Here is a tiny trained network, its code and every weight. The questions are about switching its units off for an input and a class, where a switched-off unit gives its printed mean instead of its output.

import numpy as np


def w(rows, s, z=0):
    codes = np.array(rows[::2]) - 128.0
    scale = np.full(codes.shape[1], s)
    scale[-1] = z or s
    return codes * scale


def f(y):
    return np.maximum(y, 0)


def log_softmax(a):
    a = a - a.max(-1, keepdims=True)
    return a - np.log(np.exp(a).sum(-1, keepdims=True))


def net(x, mask):
    res = np.array(x, float).reshape(1, 7) / 4 @ E
    y = f(res @ A[0][:, :-1].T + A[0][:, -1])
    res = res + np.where(mask, y, B[0][:, -1]) @ B[0][:, :-1]
    return log_softmax(res[-1] @ U[:, :-1].T + U[:, -1])


A, B = {}, {}
E = w([
[127,56,119,98,112,242,86],'x0',
[245,162,218,89,169,132,92],'x1',
[131,9,83,40,190,70,115],'x2',
[130,119,134,134,120,126,129],'x3',
[117,139,132,113,149,138,144],'x4',
[133,147,104,129,143,128,112],'x5',
[127,117,139,130,119,127,135],'x6',
],0.014)
A[0] = w([
[137,84,111,109,112,253,92,135],'neuron 0',
[46,72,79,127,150,84,125,154],'neuron 1',
[62,58,60,105,119,86,166,155],'neuron 2',
[81,76,66,110,125,93,152,126],'neuron 3',
[223,100,156,77,168,97,116,76],'neuron 4',
[176,173,166,118,145,139,100,172],'neuron 5',
[114,82,85,70,83,231,95,165],'neuron 6',
[174,93,136,96,174,98,107,79],'neuron 7',
[182,187,163,141,130,133,134,147],'neuron 8',
[173,106,127,51,132,108,127,112],'neuron 9',
[111,186,114,162,75,170,142,204],'neuron 10',
[186,153,153,120,117,198,119,147],'neuron 11',
[119,171,142,140,130,6,153,254],'neuron 12',
[61,156,80,205,95,172,165,213],'neuron 13',
[179,165,207,142,117,153,117,123],'neuron 14',
[110,150,106,143,147,134,142,154],'neuron 15',
[62,155,84,152,77,152,155,206],'neuron 16',
[163,94,136,65,159,85,102,75],'neuron 17',
],0.013,0.008)
B[0] = w([
[100,107,158,163,213,162,34,242],'neuron 0',
[172,156,90,61,138,122,127,234],'neuron 1',
[191,141,71,98,162,112,116,249],'neuron 2',
[210,156,91,85,145,157,104,219],'neuron 3',
[32,91,163,143,84,108,171,208],'neuron 4',
[132,155,165,185,133,141,154,198],'neuron 5',
[141,83,112,156,203,136,89,246],'neuron 6',
[73,75,123,107,122,105,145,183],'neuron 7',
[154,158,170,148,93,141,156,195],'neuron 8',
[90,95,134,101,149,102,131,185],'neuron 9',
[76,122,162,174,96,120,131,222],'neuron 10',
[116,141,142,158,166,197,110,206],'neuron 11',
[127,200,77,84,43,96,253,242],'neuron 12',
[44,66,134,123,119,100,141,252],'neuron 13',
[163,190,159,185,148,166,119,206],'neuron 14',
[110,123,122,118,120,108,146,159],'neuron 15',
[66,49,136,121,107,82,143,232],'neuron 16',
[79,72,114,91,103,126,157,192],'neuron 17',
],0.012,0.019)
U = w([
[22,104,130,116,74,40,214,241],'0',
[4,2,139,160,158,145,94,85],'1',
[228,174,30,75,117,120,187,105],'2',
[228,90,78,118,215,136,47,120],'3',
[186,248,167,187,97,141,194,181],'4',
[145,183,205,183,168,225,38,6],'5',
],0.0092,0.0021)

Each question gives the input, the list of numbers given to net, and the class t.
The units are the neurons (one row each of A and B). Each row of codes is followed by its name. A weight is (code - 128) times the scale printed after its matrix; where a second scale follows, it is the last column's (A, B and U).
mask holds one flag per neuron, in row order. A switched-off neuron (its flag False) gives its mean, the last column of its row in B, instead of its output. The means were averaged over made-up inputs and are rounded, as every weight is.
A unit's drop is (log p(t) with every unit on - log p(t) with that unit switched off) / (log p(t) with every unit on - log p(t) with every unit switched off).
The circuit of an input: a set's keep is (log p(t) with only the set's units on - log p(t) with every unit switched off) / (log p(t) with every unit on - log p(t) with every unit switched off). Starting from the 12 units with the biggest drops (on a tie, the unit counted first), units are removed one at a time, each time the one whose removal leaves the highest keep (on an exact tie, the one counted first), for as long as the keep stays at least 0.8.
units of the circuit, in order: the units of the circuit, biggest drop first
k most important neurons: the k neurons with the biggest drops, biggest first
drop of u: that unit's drop, to one decimal
input [0,-3,5,0,3,-2,-7], class 2: most important neuron -> (neuron 0)
input [8,0,4,8,-8,-2,8], class 3: units of the circuit, in order -> (neuron 13; neuron 16)
input [0,7,-3,-1,-8,-2,2], class 4: 3 most important neurons -> (neuron 0; neuron 6; neuron 8)
input [0,5,0,-8,0,-7,8], class 4: 4 most important neurons -> (neuron 13; neuron 0; neuron 16; neuron 14)
input [6,0,8,6,-5,-8,2], class 3: 2 most important neurons -> (neuron 2; neuron 3)
input [-7,1,-1,-8,8,-3,7], class 4: 2 most important neurons -> (neuron 13; neuron 16)
input [0,7,7,5,-2,3,1], class 0: 2 most important neurons -> (neuron 0; neuron 6)
input [-5,1,-8,-7,-7,-6,8], class 4: 2 most important neurons -> (neuron 14; neuron 8)
input [1,0,2,3,-6,3,5], class 3: 2 most important neurons -> (neuron 12; neuron 13)
input [0,2,7,-8,7,1,1], class 0: 2 most important neurons -> (neuron 0; neuron 4)
input [5,4,0,0,-7,7,0], class 5: 2 most important neurons -> (neuron 13; neuron 16)
input [0,-5,8,-7,-1,-8,1], class 2: 2 most important neurons -> (neuron 0; neuron 1)
input [1,4,-3,-6,3,-5,-1], class 5: drop of neuron 12 -> 1.0
input [-2,1,-7,2,0,-2,1], class 4: units of the circuit, in order -> (neuron 14)
input [-4,0,1,5,6,7,-6], class 2: drop of neuron 10 -> 0.2
input [6,6,0,-1,-5,-2,4], class 5: drop of neuron 16 -> 0.4
